Here is a tiny trained network, its code and every weight. The questions are about switching its units off for an input and a class, where a switched-off unit gives its printed mean instead of its output.

import numpy as np


def w(rows, s, z=0):
    codes = np.array(rows[::2]) - 128.0
    scale = np.full(codes.shape[1], s)
    scale[-1] = z or s
    return codes * scale


def norm(h):
    return h / np.sqrt((h * h).mean(-1, keepdims=True) + 1e-5)


def f(y):
    return np.maximum(y, 0)


def log_softmax(a):
    a = a - a.max(-1, keepdims=True)
    return a - np.log(np.exp(a).sum(-1, keepdims=True))


def net(x, mask):
    res = np.array(x, float).reshape(1, 6) / 4 @ E
    u = 0
    for l in range(3):
        y = f(norm(res) @ A[l][:, :-1].T + A[l][:, -1])
        res = res + np.where(mask[u : u + 4], y, B[l][:, -1]) @ B[l][:, :-1]
        u += 4
    return log_softmax(norm(res)[-1] @ U[:, :-1].T + U[:, -1])


A, B = {}, {}
E = w([
[119,89,128,146],'x0',
[96,114,93,130],'x1',
[175,116,73,109],'x2',
[140,118,107,91],'x3',
[116,247,130,152],'x4',
[74,160,101,90],'x5',
],0.011)
A[0] = w([
[129,120,146,22,64],'L0N0',
[165,154,253,153,15],'L0N1',
[136,160,132,103,175],'L0N2',
[76,150,125,141,3],'L0N3',
],0.013,0.003)
B[0] = w([
[81,105,106,71,212],'L0N0',
[153,125,192,185,253],'L0N1',
[169,96,1,124,212],'L0N2',
[93,146,86,149,171],'L0N3',
],0.013,0.0041)
A[1] = w([
[11,217,134,106,87],'L1N0',
[61,254,166,90,170],'L1N1',
[95,102,124,112,1],'L1N2',
[151,216,161,143,56],'L1N3',
],0.0085,0.002)
B[1] = w([
[58,105,41,220,252],'L1N0',
[104,48,54,254,249],'L1N1',
[80,72,107,123,150],'L1N2',
[97,142,99,11,206],'L1N3',
],0.0082,0.0032)
A[2] = w([
[113,94,254,95,63],'L2N0',
[108,55,131,125,140],'L2N1',
[60,122,151,150,177],'L2N2',
[189,87,84,79,252],'L2N3',
],0.0096,0.0038)
B[2] = w([
[103,245,68,127,167],'L2N0',
[171,86,200,65,194],'L2N1',
[171,111,167,149,181],'L2N2',
[121,174,153,77,254],'L2N3',
],0.011,0.0065)
U = w([
[157,51,189,65,231],'0',
[147,159,249,209,228],'1',
[50,88,136,104,4],'2',
[70,125,47,226,137],'3',
[89,129,107,52,53],'4',
[175,177,88,87,54],'5',
[160,171,191,88,8],'6',
[163,203,86,137,80],'7',
],0.017,0.0043)

Each question gives the input, the list of numbers given to net, and the class t.
The units are the neurons (one row each of A and B). Each row of codes is followed by its name. A weight is (code - 128) times the scale printed after its matrix; where a second scale follows, it is the last column's (A, B and U).
mask holds one flag per neuron, layer by layer. A switched-off neuron (its flag False) gives its mean, the last column of its row in B, instead of its output. The means were averaged over made-up inputs and are rounded, as every weight is.
A unit's drop is (log p(t) with every unit on - log p(t) with that unit switched off) / (log p(t) with every unit on - log p(t) with every unit switched off).
The circuit of an input: a set's keep is (log p(t) with only the set's units on - log p(t) with every unit switched off) / (log p(t) with every unit on - log p(t) with every unit switched off). Starting from all 12 units, units are removed one at a time, each time the one whose removal leaves the highest keep (on an exact tie, the one counted first), for as long as the keep stays at least 0.8.
units of the circuit, in order: the units of the circuit, biggest drop first
k most important neurons: the k neurons with the biggest drops, biggest first
top k neurons in layer l: the k neurons of layer l with the biggest drops, biggest first
drop when u is switched off: that unit's drop, to one decimal
input [5,-1,-6,-6,6,3], class 3: units of the circuit, in order : L1N1
input [1,1,-1,7,8,-3], class 3: 2 most important neurons : L1N1; L2N1
input [5,8,-3,-6,-7,4], class 0: units of the circuit, in order : L2N1; L1N0
input [0,0,-2,-1,-3,3], class 0: 2 most important neurons : L2N1; L2N2
input [6,8,-2,0,-4,4], class 0: units of the circuit, in order : L2N1; L1N0
input [3,-8,-1,-1,-8,-8], class 1: units of the circuit, in order : L0N2; L0N1; L0N0
input [6,-3,-6,-3,-6,1], class 1: units of the circuit, in order : L0N2; L2N0; L0N0
input [5,-3,-6,1,-3,3], class 1: units of the circuit, in order : L0N2; L2N2
input [-1,5,5,-1,-2,2], class 0: top 2 neurons in layer 0 : L0N2; L0N3
input [-8,6,7,-8,4,7], class 3: 2 most important neurons : L1N1; L1N0
input [-3,-3,-7,1,-7,-8], class 1: top 2 neurons in layer 0 : L0N1; L0N2
input [0,6,-6,8,0,4], class 3: top 3 neurons in layer 1 : L1N0; L1N1; L1N3
input [2,-5,-4,2,-3,1], class 1: top 2 neurons in layer 2 : L2N0; L2N3
input [6,-4,4,-7,-2,5], class 0: most important neuron : L0N1
input [3,-6,-3,1,-4,-2], class 1: top 2 neurons in layer 0 : L0N1; L0N2
input [-1,2,-4,5,-2,-8], class 1: top 3 neurons in layer 0 : L0N2; L0N1; L0N0
input [3,-5,-1,-4,2,6], class 3: drop when L1N1 is switched off : 0.0
input [7,4,-2,4,-3,6], class 0: drop when L2N1 is switched off : 0.4
input [6,1,-6,-6,7,1], class 3: drop when L0N3 is switched off : 0.1
input [0,-2,3,-7,5,3], class 3: most important neuron : L1N1
